Below are the code and all the weights of a small trained network. Each question names an input and a target symbol and asks about switching units off, where a switched-off unit gives its printed mean instead of its output.

import numpy as np


def w(rows, s, z=0):
    codes = np.array(rows[::2]) - 128.0
    scale = np.full(codes.shape[1], s)
    scale[-1] = z or s
    return codes * scale


def norm(h):
    return h / np.sqrt((h * h).mean(-1, keepdims=True) + 1e-5)


def f(y):
    return np.maximum(y, 0)


def softmax(a):
    e = np.exp(a - a.max(-1, keepdims=True))
    return e / e.sum(-1, keepdims=True)


def log_softmax(a):
    a = a - a.max(-1, keepdims=True)
    return a - np.log(np.exp(a).sum(-1, keepdims=True))


def net(x, mask):
    ids = ['αγεθσψ'.index(c) for c in x.split()]
    T = len(ids)
    res = E[ids] + P[:T]
    r = norm(res)
    for j in range(2):
        rows = slice(2 * j, 2 * j + 2)
        q, k, v = (r @ M[0][rows].T for M in (Q, K, V))
        z = softmax(np.where(np.tri(T) > 0, q @ k.T / 2**0.5, -1e9)) @ v
        o = O[0][rows]
        res = res + np.where(mask[j], z, o[:, -1]) @ o[:, :-1]
    y = f(norm(res) @ A[0][:, :-1].T + A[0][:, -1])
    res = res + np.where(mask[2:14], y, B[0][:, -1]) @ B[0][:, :-1]
    return log_softmax(norm(res)[-1] @ U[:, :-1].T + U[:, -1])


Q, K, V, O, A, B = {}, {}, {}, {}, {}, {}
E = w([
[109,122,106,150],'α',
[122,131,103,134],'γ',
[189,91,33,2],'ε',
[54,132,136,36],'θ',
[97,116,105,137],'σ',
[92,101,104,125],'ψ',
],0.013)
P = w([
[169,134,198,170],'0',
[152,7,94,148],'1',
[112,183,75,130],'2',
[177,97,107,167],'3',
[117,75,142,162],'4',
[102,186,56,132],'5',
],0.016)
Q[0] = w([
[194,86,179,106],'h1',
[252,93,46,64],'h1',
[150,124,51,161],'h2',
[69,161,38,121],'h2',
],0.017)
K[0] = w([
[151,137,132,206],'h1',
[228,59,252,136],'h1',
[166,157,157,104],'h2',
[163,154,95,21],'h2',
],0.017)
V[0] = w([
[8,91,176,79],'h1',
[186,209,162,44],'h1',
[117,196,174,101],'h2',
[171,127,186,101],'h2',
],0.013)
O[0] = w([
[3,126,67,25,78],'h1',
[221,168,112,23,219],'h1',
[93,148,214,75,77],'h2',
[48,153,98,93,250],'h2',
],0.014,0.0019)
A[0] = w([
[154,252,78,127,18],'n1',
[145,191,110,126,47],'n2',
[175,177,162,146,127],'n3',
[153,249,80,125,28],'n4',
[126,169,122,150,86],'n5',
[110,172,128,158,127],'n6',
[60,91,80,158,164],'n7',
[48,171,114,38,231],'n8',
[99,135,164,149,67],'n9',
[46,99,86,122,2],'n10',
[157,173,108,125,164],'n11',
[142,167,92,163,79],'n12',
],0.022,0.0049)
B[0] = w([
[78,88,1,128,159],'n1',
[114,90,89,121,140],'n2',
[110,167,88,79,177],'n3',
[93,113,38,125,159],'n4',
[191,135,120,140,137],'n5',
[165,91,126,154,147],'n6',
[118,126,159,77,212],'n7',
[115,171,202,183,246],'n8',
[126,89,123,113,139],'n9',
[160,192,58,145,187],'n10',
[144,104,166,84,161],'n11',
[112,131,141,95,158],'n12',
],0.022,0.014)
U = w([
[212,143,75,247,127],'α',
[139,73,173,193,169],'γ',
[90,140,3,90,90],'ε',
[101,195,131,175,253],'θ',
[233,186,141,68,27],'σ',
[84,74,148,50,84],'ψ',
],0.016,0.0063)

Each question gives the input, a string of symbols that net reads in full, and the target symbol t.
The units are the heads (2 rows each of Q, K, V and O) and the neurons (one row each of A and B). Each row of codes is followed by its name. A weight is (code - 128) times the scale printed after its matrix; where a second scale follows, it is the last column's (O, A, B and U).
mask holds one flag per unit, heads first, then neurons. A switched-off unit (its flag False) gives its mean, the last column of its rows in O or B, instead of its output. The means were averaged over made-up inputs and are rounded, as every weight is.
A unit's drop is (log p(t) with every unit on - log p(t) with that unit switched off) / (log p(t) with every unit on - log p(t) with every unit switched off).
The circuit of an input: a set's keep is (log p(t) with only the set's units on - log p(t) with every unit switched off) / (log p(t) with every unit on - log p(t) with every unit switched off). Starting from the 12 units with the biggest drops (on a tie, the unit counted first), units are removed one at a time, each time the one whose removal leaves the highest keep (on an exact tie, the one counted first), for as long as the keep stays at least 0.8.
circuit, biggest first: the units of the circuit, biggest drop first
unit that matters most: the unit with the biggest drop
k most important neurons: the k neurons with the biggest drops, biggest first
drop when u is switched off: that unit's drop, to one decimal
input γ γ θ ψ, target σ: unit that matters most : n8
input θ ε α σ ψ, target γ: circuit, biggest first : (h1 n10)
input σ γ θ θ, target γ: 2 most important neurons : (n10 n1)
input γ γ γ α ψ γ, target γ: 3 most important neurons : (n3 n7 n6)
input θ γ α σ γ, target γ: circuit, biggest first : (h1 n10)
input θ θ γ θ θ, target α: circuit, biggest first : (h2 h1)
input σ α ψ σ, target γ: circuit, biggest first : (n10 n3)
input σ α α ε ε, target γ: circuit, biggest first : (n10 h1)
input α ε γ ψ, target α: 2 most important neurons : (n8 n7)
input α θ ε θ, target α: circuit, biggest first : (n7 h1)
input ψ ε σ ε σ, target ψ: 3 most important neurons : (n7 n8 n1)
input γ γ γ α, target σ: 2 most important neurons : (n8 n3)
input γ α ψ ε γ, target ε: 3 most important neurons : (n8 n10 n7)
input θ γ σ θ α, target ψ: circuit, biggest first : (n7)
input ψ ε θ θ, target ψ: circuit, biggest first : (n7 h1)
input γ ε σ θ, target σ: circuit, biggest first : (h1 n8 n1)
input γ γ σ ε, target σ: circuit, biggest first : (h1 n10 n3)
input α γ γ α γ α, target σ: 4 most important neurons : (n3 n8 n12 n1)
input θ α ψ ε α, target ε: 4 most important neurons : (n8 n10 n7 n11)
input σ σ ε θ σ, target σ: circuit, biggest first : (h1)
input σ γ σ, target σ: 4 most important neurons : (n8 n1 n12 n4)
input ε θ γ θ ψ, target α: 3 most important neurons : (n7 n8 n11)
input ψ θ α ε, target ψ: 2 most important neurons : (n10 n8)
input γ α σ σ γ, target ψ: 3 most important neurons : (n7 n8 n1)
input γ γ α, target α: drop when n7 is switched off : 0.5
input α ψ ε γ, target α: drop when h1 is switched off : 3.2
input ψ α ψ γ σ, target ε: circuit, biggest first : (n8)
input γ ψ γ γ σ, target α: drop when n8 is switched off : 0.2
input γ θ ε ε, target σ: drop when n3 is switched off : 0.2
